Rows are numbered. After the first three, each row is followed by the numbers of the two nearest rows among all rows above it, by straight-line distance, nearest first.
0: [  8   1   5  34  15  25  -5 -13  -6 -11 -19   0  -7 -14  -9   6  11   2
 -21  39  22  30  14   3 -21   1 -20   0  10 -11 -35  -9  11 -26]
1: [  1   1  -8 -12  17   4  -9  14   2 -25  -2  24  10 -14   5   8   3  24
  14  35  13  -9  -5   0  -5   0 -11   0  -1  27  18  10   6  -7]
2: [-10  -6  11  37  13  -8 -18 -15   9  -7  -4  -5   3   2 -14   3  37  12
 -17   8  12  15   9  11 -17  11 -27  18   7  -3 -29   8  13   4]
3: [ -8  -1  -7   7   8 -10 -15  -6   3 -15 -12   4  -2  -5 -10   8   9   9
   3  25  21   7   0  -4  -7   2 -14  13   5  25  -5  -4   1  -8] -> 1 2
4: [  6   7 -10  -7  18  -6  -7   5  -4 -18 -20  13   7 -16  -8   9  18  19
  -1  45   6   7  14  -6   5   2 -26  -9   2   8 -24   8   0 -11] -> 3 1
5: [  0 -13  -1  15  16  -8 -21   9   6 -15  -4   8   5   1   2  17  22  23
   4  36  12  -1 -10   3  -5  20 -22  19  -4  12   9   7  -2  -7] -> 3 1
6: [  0  -1   4   5  10  14 -21 -17 -12 -13  -5  -6  -7 -16  -6   8  13   4
 -10  43   5  22  24   1 -15   4 -17  -9  17  -7 -24  -6   0 -10] -> 0 4
7: [  8  -4  -6 -18  19   7  -3  11 -15 -40  -2  17  -2 -17   7  -5 -13   6
  10  40   3 -15  -5  -3   6  -1 -22 -19   3   8  14  -4   0 -15] -> 1 4
8: [  5   5 -17 -25  16   9  -7  16 -11 -24 -14  18  -6 -12  15 -16 -28   3
   8  35  -6 -16 -14 -10   5  -1 -11 -13  -2  22  15  21  -1 -14] -> 7 1
9: [ -8   5   6  49  13  19 -29 -30  -8   0 -10   5  11 -13 -15  -5  34   3
 -15  16  16  37  28   9 -24  -4 -27  12  25 -21 -42 -16   6 -32] -> 0 2
10: [ 10   2  -2 -33  10   1   8  16   2 -20 -11   2  -8 -18  21  -5 -22  -9
   6  41   3 -10  14 -14   1  -4 -10 -13   6   6  11   4   0  -7] -> 7 8
11: [ -1  -1   4 -32   4   2   8  14  -9  -9  -2  16   0  -6   5 -11 -24   1
  13  40  -4  -8 -10   1   9   7  -2  -4  -6  17  16  10   0 -13] -> 8 10
12: [-18  -9  -3   1   6  -7 -20  13  -4 -19   9  21  -3  -7   0   8  10  29
   9  15  11  -7  -7  -6   6  16 -17   0  -6  17   0   2  -5 -11] -> 5 1
13: [ -3  -7  -9 -14   1 -30   3  19  -8 -11   7 -14  -8   0   7   3 -15  21
  15  23   5  -6   2  -8   3  18  -5  -9   4  19  15  13   3   5] -> 11 12
14: [-11 -10   1  -7   7   1 -12  -6  -6 -20  -2   8   3  -9  -2   6   2  10
  11  30   2   5   2   0  -5  13 -16   4  -4  19  -5  12   8  -5] -> 3 12
15: [ -6  -6 -13 -49  -2   4   9  30   4 -22  -1  15  -1  -9  13 -10  -8   3
  12  20  -7 -22 -27 -12  20  19   2  -8 -15  23  36   4 -12  -6] -> 11 8
16: [ 13   4  -1  24   7  10 -18 -16 -15 -13 -22  11   0 -31   4 -14  17   1
 -31  49  18  18  28  10 -20  -9 -22 -15  24 -15 -12  -4  10 -24] -> 0 6
17: [ -3   3  -6   8  11  -4 -10   9 -10 -24  -2   3   4  -6   4   9   2   3
  10  24  12  -1   3   4   5  11  -7  11  12   5  -7   3  13  -9] -> 14 3
18: [ -9 -10  -4 -33   4  -3  -3  26  -6 -25  -2  16   5   1   1  -1 -19  19
  18   4   6 -24 -35 -13  14  14  -7  10 -17  29  32   6  -2 -10] -> 15 11
19: [  2 -10   3   3  10 -15  -2   1   5 -15 -10  -9  -9  -5   4   2  -7   8
  -9  37   1   6   9 -11   4   5 -19   7  -8   6  -7   5  -4  -7] -> 14 3
20: [  7  10 -14 -61   0  10  21  35  -5 -11  15  19   1  -1  13 -14 -25  -9
  19  19  -9 -35 -28 -27  16   3  -2 -19 -19  23  43  10 -11  11] -> 15 18
21: [ 18   3 -12  -4  -9   7   5  -8 -21 -32   4   1  -4 -22   9  -6 -12  -6
   7  52   0  11  28 -11   0  -4 -20 -10   9   9   0  -4   9   0] -> 10 7
22: [ -6  -1   2  34  16  -1 -19 -13   2  -3 -14  -4   2  -5 -14  -2  14   7
 -24  24   1  33  16   5 -14   5 -21   2   9 -21 -28   7   4 -11] -> 2 0
23: [ -4   7 -17 -38  10   9   7  29  -5 -27  -2  29  -4 -24  11  -7 -21   3
  13  25   4 -17 -13 -13   4   0   9 -26 -19  26  19   7  -3 -10] -> 8 15
24: [  3  -9  -7 -40   7 -10   2  17  -7 -22   0  21   4  -2   4   4 -26   8
  16   8  -8 -31 -18 -16  13   6   3   8 -11  14  27  15   4   8] -> 18 15
25: [ -2   4 -10 -29   0   5   2  12  -3 -14  10  20  -5  -1   3   9  -1  15
   7  28   4 -20 -16 -14   6   7 -17   2   7  19  19   5  -1  -1] -> 1 11
26: [-12 -11  13  38  15  12 -24 -16  12  -5  -4   1   2  -1 -11   4  21  16
  -7  15  16  23  22  19 -11   1 -23   7  16   3 -37  -2  -1 -16] -> 2 22
27: [  2   5  -8 -28  14   0 -16   9  -1  -6  -5  10  -2 -17   7   3 -11  14
  13  39  14  -4  -2 -10   8  -2 -12  -4  -8  12   7  -4  -2   1] -> 1 25
28: [  7   1 -14 -40  19  -8  12  13  -6 -21 -19   9  -6 -24  25   5 -19  18
  -5  33  -6   1   5 -23   0   1 -20  -6  -6   6   8   7   5   1] -> 10 27
29: [  5   6  10  -6  15   0   6   6 -12 -17 -12  -6 -14 -24   6  -3 -22   3
   2  51  -7   4  15 -11   4  -5  -7  -6 -11   5  -8  17   7  -4] -> 19 10
30: [  1  -5   3 -39   0 -15  23  19   7   8   3  -4  -9   7   5  -6 -34  -7
  27  11  -9 -20 -13  -2  11   3  19  -4 -24  17  33  11   5  15] -> 24 11
31: [ -5   5 -13 -20  20  19 -19  10 -21 -36  -3  28  17 -25  14   0   4  12
   2  50   7  -9  -4 -10   4   6 -27 -17   1  19   1   0   1 -23] -> 7 1
32: [-12   5   2  56  14   9 -28 -21  -3  -2 -16   2   4  -7  -9   8  41  10
 -24  13   3  30  29   5 -15 -10 -17  11  19 -21 -50  -3  15 -24] -> 9 22
33: [  6  -2 -12  -8  14  -2   0   6 -13 -24   4   7  -1 -16  13  -5 -13  12
   9  39  -3  -4  13  -8  -1   0 -17   2  -3   7   4   1  -4  -9] -> 7 27
34: [  5  -2  10  13   9  -6  -9 -14  -4  -5 -11  -9  -8 -13  -7  -8  -1 -12
 -18  12   8  20  36   2 -13  -1  -3   3  18 -21 -17   2  12   7] -> 22 6
35: [ -7  -4   3  29  10   2 -19  -8  -1   1  -8  11 -14 -10  -9  -7   2   0
 -20  18  19  21  17  12 -19  10 -21  -3  10  -3 -36   8   7 -23] -> 22 26
36: [ -4   0  -7   6   9   5  -4   6  -1 -29 -14   8   6 -11  -5  -2  12   5
  -8  36   8   3   6  -2 -14   7 -26  -5  11  15  -7   9  12 -16] -> 14 4
37: [ -2  -3   6  -6   4 -22  10   2 -10  -6  -3  -8 -14  -3   6  -5 -16  10
  11  23   6  -5   7  -8  -1  13   0   2   3  10   9  11  15  15] -> 13 19
38: [ 15   1  -6 -10  -1 -10  10  -9 -13   1 -11 -16 -10 -15   4  -5 -32 -10
  15  24  -6  10  15  -3  -3   6  10 -10  -3   1  -5   2  16  12] -> 37 29
39: [  4  11 -14 -26  14  -3   2  21 -11 -24  -8  13  -3 -19  10   7  -2   7
   7  42  -1  -6   7 -11  -5   1 -15  -3  -5  17   2   2  -3   0] -> 33 27
40: [  7  -4  -3 -55   0  -9  23  16 -10 -25  -3   5  -1  -5  18   6 -36   9
   6  32   0 -13   5 -14   6  -2  -5 -11  -8   5  16   5 -13   7] -> 10 28
41: [  4   9 -22 -42   1  15  11  21  -4 -16  -5  14  -4 -15   7  -5 -27  -3
  19  28  -5 -26  -9 -20   9  12   5 -18  -7  26  28  -2  -2  -8] -> 23 15
42: [-13   8 -16 -34   1   2   6  24  -6 -12   1  20   7 -13   5  -2  -3   5
  13  25  -1 -23 -20 -13   9  14  -8 -13  -9  22  43  -4  -1   1] -> 15 41
43: [  9   0  -3 -11  23  -8   4   8 -28 -10  -6   0  -7 -15  18  11  -5   7
   7  38  -3  -5  -1  -4  11   0  -9  -6   3   6  -1  -3   1  -5] -> 33 39
44: [ -4   0 -20 -52 -12  12   6  28  -9 -27  14  15  -5 -13  16 -28 -28  -3
  20  16 -10 -37 -42 -23  16   5   5 -23  -7  36  44   6 -12  -8] -> 20 15
45: [-17 -10  -1   4   1 -14   1   2  -3 -10   0  -7  -1   1 -12   1   2  12
   2  19  21   1   8   9  -9  13 -25  16  -8  20 -14  -4   3  -1] -> 3 14
46: [ -3   1  16  51  17  10 -22 -22  -9  -1 -21 -11   8  -8  -5  13  32  20
 -27  15   7  37  31  12 -18   3 -18  -1  11 -28 -47  -9  14 -12] -> 32 9
47: [ -2  11  -1   6  11  16  -6  -6  -8  -6  -7  -2   0 -21   5   4   7   0
 -16  41   3  24  25  -3  -8  -8 -11   3  17 -19 -25  -3   6  -6] -> 6 34
48: [ 15  17  -4  -2   5  13  -5  -3 -18 -22 -15   5  -4 -24  13  -8 -15 -14
  -1  49  -1   9  27 -11  -8   1  -5  -8  10   8 -10  12   4 -17] -> 21 29
49: [ -2  -7   2 -41  13 -10   8  22  -4 -23  11   7   6  -2  12   5 -11  13
  21  18   7 -13 -14  -9  15   9  -5  -1 -12  30  15  11  -6  -8] -> 18 24
50: [ -5  -9 -17 -42   9 -12   6  25   2 -18  13  18   3  -1  10   4  -7  28
  12  26   2 -12 -16 -10  15   6 -10   2 -13  18  25   1   6  -5] -> 49 25
51: [  2  -1   2  48  11  28 -18 -26  -9  -3 -25  -3  14 -28  -8  -4  18   0
 -31  34  20  33  43   9 -19  -7 -22   0  21 -17 -34   1   4 -32] -> 9 0
52: [ -4  -3 -10  62  23  34 -45 -19  -7 -40 -28  23  21 -31  -5   6  54  13
 -32  47  26  30  37  16 -10  -7 -51  -9  26  -8 -50 -15  -1 -54] -> 51 9
53: [  2   1   4 -22   1 -20  13  17   1   3   9  -5  -6   3   8   2 -30   9
  27   2   3 -14  -8 -10  12  14   4  18  -9  14  18  11   8  23] -> 30 37
54: [ -2  -7  -6 -13   9  -7   2  12  -5  -9  18   5  -4  -7   5   9 -18  14
  18  16   8 -16 -17 -20   9  14  -8   2 -12  21   9  -2  -6   6] -> 49 25
55: [ -1  10 -11 -57   0   4   3  22   0 -29   2  24  -4 -11  17  -1 -18   4
  14  17  -1 -20 -33 -13  18   3  -2 -15 -12  27  34   9  -7 -18] -> 15 23
56: [  4 -17  -6  -9  21 -15 -12   4   4 -21  -2   8   2 -11   5  14  14  33
   0  40   5   0   5  -8   3  14 -10   8  -3   7   4   4   4  -3] -> 5 14
57: [  8   1  -2  20   8   7 -16  -1  -3 -12  -5   3  -4 -13  -5   7  10   1
  -7  36   7  14  20   6  -7   4 -21  -8  15   5 -15  -2   5 -21] -> 6 36
58: [-14   2   3  -2   5 -10   2  11   7 -20  13   0  10  -8   4   6 -15  17
  15   4   6 -19 -17   0   9  11  -6   6 -12  28  11  -2   2   6] -> 54 49
59: [-11   4 -17 -63   0  10   7  35   3 -20  11  31   2 -12  11 -11 -24   5
  18   4  -5 -25 -41  -9  19  11  -3 -25 -18  41  46   7 -10 -16] -> 55 44
60: [ -2   0  -1   6  16 -10  -5  -3 -12 -12  -7  -7 -10 -13  15  13 -12   7
  -9  27  13  20   3   2  -3   8 -11   3   1   7 -18   2  10   7] -> 19 17
61: [ 26   2  -7 -24   7 -10  10   7 -14 -12  -7   1  -4  -7  10 -10 -30  -6
   6  22  -4   0  -1 -14   1   0  -2 -19   0  10  14   7   2  10] -> 10 38
62: [  5   7  -6  39  24  32 -29 -15  -2 -13 -18  27  -3 -21  12  -7  24   3
 -21  55  20  31  31  -1 -15  -4 -28  -3  28  -1 -29  -9   8 -30] -> 16 0
63: [ -4  -4  -8  43  12  18 -11  -2  -7 -13  -5  15  -4 -13  -2   0  17   1
   1  35  12  21  12   3 -12   4 -22   5  26   4 -22  -1   0 -22] -> 57 0
64: [ -4   3   8  34   7   1  -9  -7  10  14  -8 -23 -16   4  -6 -14   1   2
  -7  14  12  22  38   7 -16 -14  -4  14  14  -7 -16  -2  16   1] -> 34 22
65: [ -1  -1  -4 -62   3   4   8  26  -9  -8  19  15  -1  -3   1 -15 -28   2
  25   0  -7 -33 -28 -23   7  11  12  -7 -25  33  44   7  -8  -2] -> 20 59
66: [-14   3 -10 -33   7   5  -5  24   4 -26   3  25   5   0   8   5   5  29
   6  13   1 -27 -21  -8  17  15  -9  -2 -18  31  30   4  -8 -15] -> 18 50
67: [  8   6  -3  -5  12  -7   6  10  -7 -13  -6  -4   1 -17  10   3   1   3
   4  39  10   8  30  -9  -3   9 -16   3   7   3  -4   5  -1   5] -> 33 19
68: [  0  -3   1  40   6  -1 -11 -19   4   3 -14 -18  -6   3  -1   2  11   1
  -3   8   7  18  19  17 -17  -7  -3   7   9 -10 -39   2   3  -3] -> 64 22
69: [  8   8   2 -51  -5   2  15  21  -1 -12   5   6  -4 -15  10   2 -38  -7
  19   9  -5 -23 -26 -14  13   9  17 -14  -7  18  30   4 -11 -12] -> 41 55
70: [  7  11  -4   7   3   8  -7  -3  -2 -13  -6   2  -6 -19  -6   0   1   7
 -10  27  14  17  11 -12  -8   4 -14  -5  12  10  -3   2  -1  -7] -> 57 36
71: [ -4   0   2  44   0  22 -25 -15  -4  -9  -7  12   8 -12  -2   0  28   7
 -23  17  19  35  25  11 -19  -3 -21  -5   3 -17 -38 -13  19 -25] -> 9 32
72: [  8   6   1 -14  14   0   2   9   0 -17  -8  16  -1 -15   4  -7 -15   8
  20  20   1 -11 -13  -9   4   4 -12   5  -9  12  17   4   4  -8] -> 11 27
73: [  3  10 -12 -37   4   7   6  25  -5 -39  -1  24  -5 -14   8  -1 -16  24
  17  26   4 -18 -13  -4  -2  10  -7 -11 -11  23  28  -3  -2 -14] -> 23 55
74: [-17  -2   1  15   9   3 -21   5 -11 -10  -8  28   7 -20   7  -4  16  18
  15  26  15  -2 -10   7  -4  17 -20   5  -3  24   4   6   9 -20] -> 12 14
75: [ 13   8  -8 -42  13   9  -1   5 -11 -13  -1  15  -4 -16  15  -7 -20   3
  21  41  -4 -12   0 -20   7   5  -2 -16  -6  14  26  10   7   3] -> 41 11
76: [ -3   2  10  46  11  15 -19 -15   2  11  -8 -11   9   0  -3  -3  28  -7
 -15  10   6  26  14  16 -11  -2 -12   4  15 -12 -31  -4  18 -16] -> 68 22
77: [-12  -3  -7   3  11  -2  -4   8 -13 -10  -6   5  -5 -15   5  -4   8   4
   7  33  11  -6   5 -13 -10  19 -17 -12   1  13  -1  12   9   6] -> 14 36
78: [ 29  12 -21 -63  -6  14  27  27 -16 -12  -8  30 -22 -24  24 -32 -49 -25
  18  26 -19 -26 -12 -30   6  -4  15 -46  -8  23  39   4  -5 -14] -> 41 20
79: [ -4  -1   3  27  18  -2  -9 -21  -6 -25 -23   5   8 -12  -7  14  32  24
 -22  29   8  33  16   9  -7   2 -26   4  12 -21 -24  -9   1  -5] -> 22 46
80: [  3  -4  -7  -4   5   0  -7  -4  -4 -11  -4  -4  -2 -11  -9   6  -5   5
   5  40   8   8   5  -9  -8   4 -11   1   5  -1 -14   4  -9   2] -> 70 19
81: [ -1   9   8 -24   0  -9   8  19  10   3  -5  -2   1  -1  12   6 -21  11
  25  -3 -11 -18 -16 -17   3   2  14   3  -9  34  31   7   5  12] -> 53 30
82: [  5  10 -10  -9   8  16   6   8  -4 -15 -15  16   0 -40   9  -1  -3   1
 -13  48   3  14  27 -11   4 -12 -19 -15  19  -1 -19   1   6 -18] -> 48 47
83: [ 10   0  -8 -38   3   2   9  12  -4 -34   3  13   2 -12  11   5 -12  21
  12  23   3 -13 -13 -17  17  -1  -8 -20 -13  12  15  -1  -6  -4] -> 73 49
84: [-20  -7   6  23   4 -13 -11  -1  15   8   6  -4  -4   2  -7   2   5   4
 -12   4   7  10   9  14  -6  10  -8  11   4   4 -20  11  12  10] -> 2 45
85: [ -4  12 -11   0  10   6  -6   0  -9 -31  -8  15  -3  -7  -2   8   4  10
  -1  43   7  -1  -2  -2  -8   2 -11   0   5  18   3   9   7 -16] -> 36 14
86: [ -8  -1   0  13  23  18 -15   1 -12 -25  -6  14   2 -21  -1   3  21   2
 -22  42  12  15  26  -4  -7   5 -27 -10  13   3 -15  -3   6 -23] -> 57 6
87: [  2   6   1 -28  15  -2   1   6   4 -20  -4  17   3  -8  11  -4 -11  16
  24  37  16 -11 -23 -11   2   3  -7  -8 -10  28  33   6  -2  -2] -> 72 1
88: [ -5  -1  -1  34   6  11 -13 -11   4   2  -5   7   2 -15 -12  11  40  10
 -13  29   8  34  27  13  -7  -7 -32   4   8 -13 -63  -7   8 -13] -> 32 71
89: [  0  -3  -4  -5  -8  -7  16  -1   8  16 -16 -26 -24  -7   2 -14 -35 -18
  23  10  11   2  24  -6 -13   3   9  -1   0  16  -2  11  14  11] -> 38 37
90: [ 11  -2  14  27   1   2   1 -15  -2  15 -13 -11 -12  -7   3  -9  -2  -3
  -6  11  -2  23  27   3   3  -6  -4   0  13   2 -25   9  16  -1] -> 64 34
91: [  2  -1  -9 -26  10 -15  14  22  -6 -13   2   3   1 -11   4   2 -14   5
   8  14   1 -16   4  -7  10   7  -3  -6 -10  24  16  19  -2   6] -> 49 13
92: [-11  -1   5  53   8  16 -12 -21   5  12 -18  -7   0  -7 -12   2   8  -2
 -11  18   4  30  27  20 -12  -7 -12   7  20  -7 -20   2   8 -13] -> 76 68
93: [  0   0 -10  13   0  -6  -2   3   4  -3  -3  -8 -13 -20   9   2  -5   7
   6  28   5   7  14  -2 -10   0   3   4   4   0 -17   1   4  10] -> 80 60
94: [ -3  -5  -3  -4  10  -4  12  -5 -13 -12  -4  -4  -8 -14  12  -7 -21  11
   5  37   9   3  13   0  -6  -3 -10  -2   1 -10  -4  -3  17  -6] -> 33 29
95: [ 10   8  -8 -14   4  10   7  -4  -8 -11 -10   3  -3 -19  11  -9 -17  -4
  11  51  -6  -3  15  -9  -5  -5   3 -26  -1   3   2  -9   9 -10] -> 10 48
96: [-10   4  -1 -28   5 -13   5  14   9  -8   0  -2   0   2   7   2  -1  15
  19   0   4 -23 -26   9   7  21  -1   1 -13  25  27  15   4  18] -> 58 81
97: [  1   0   0   8  18   7  -2  -1  -8  -6 -12  14   6 -11   9   1  -6   9
  -4  35   1   9  21  -1   5   1 -18   2  12  14 -15   0   2 -14] -> 57 70
98: [ -9   4 -13  16  15  24 -22  -7  -8 -37 -17  27   3 -13   1   9  28  28
  -5  50  19  17   2   3   4   0 -32   6  -3  14 -21  -3  -5 -30] -> 86 4
99: [-32 -13  -2  37  19   6 -45   3  -3 -49   3  43  17   1 -15  28  63  47
 -22  39  26   4 -20  17   8  28 -50  22   6  13 -19 -10  -6 -20] -> 98 5
100: [ -3   6   3  19   9   4  -8 -13  -3  -4 -10  -1   6   6 -15   2   6  11
 -26  21  17  17  12  12 -15   4 -25  10   6  -9 -26  -2  14  -5] -> 22 35
101: [-13  -2  -4   3   5  -6 -20   4 -10 -23  -4  17   0 -11   0   8  -9  25
  13  21  11   2 -15  -7   0   9 -17   1  -2  24   6  11  -6  -7] -> 12 14
102: [-14  -2  -3  12   6  -6  -9  12   5 -12  -5   4  -2  -6  -7   7  15   9
  11  30  11  -3   6   1  -1   6 -18  16  10  22 -12  12   1  -7] -> 3 17
103: [  8  -5  -9 -19   9 -12  12   4  -6 -13  -8  -2  -2 -15   9 -14 -17  -4
  11  36   5  -9  15 -11  -1  -7   2  -2 -10  14   7  15   7   1] -> 10 61
104: [ -8   3   4  55  27  35 -18 -18  -6 -13 -11  -2   1 -25  -8 -11  20  -1
 -27  46  11  33  29  12 -16  -6 -12  -4  18 -11 -45   0  12 -23] -> 51 0
105: [-10   4 -13 -21  27  16  -4   6 -20 -28   2  24  12 -27   0  10   4  15
   5  59   6 -12  -7  -9  19   7 -25  -6   5  21   2  -4  -2 -21] -> 31 7
106: [ -5  -2  -3  -2   0   1  -7 -11 -10 -14 -18 -10  -3  -6  -2  -3  -2  10
   0  29   3   3  30  11  -2  -1 -12  -8   7  -3 -14  -4   4  -3] -> 80 94
107: [  1  -2   9  44  10  22 -18 -34  -1  -2  -6   7   6  -7 -10   4  36   3
 -14  22  27  37  25  12  -8   6 -17  17  14 -17 -40  -8  -3 -23] -> 9 71
108: [-16   4  -2  10   5  -7  -6   4  15 -14   2   1 -11   7  -6  10   5  17
  33   4  18 -16 -16   5  -1  24 -11  22   4  24   9   3   1   5] -> 58 102
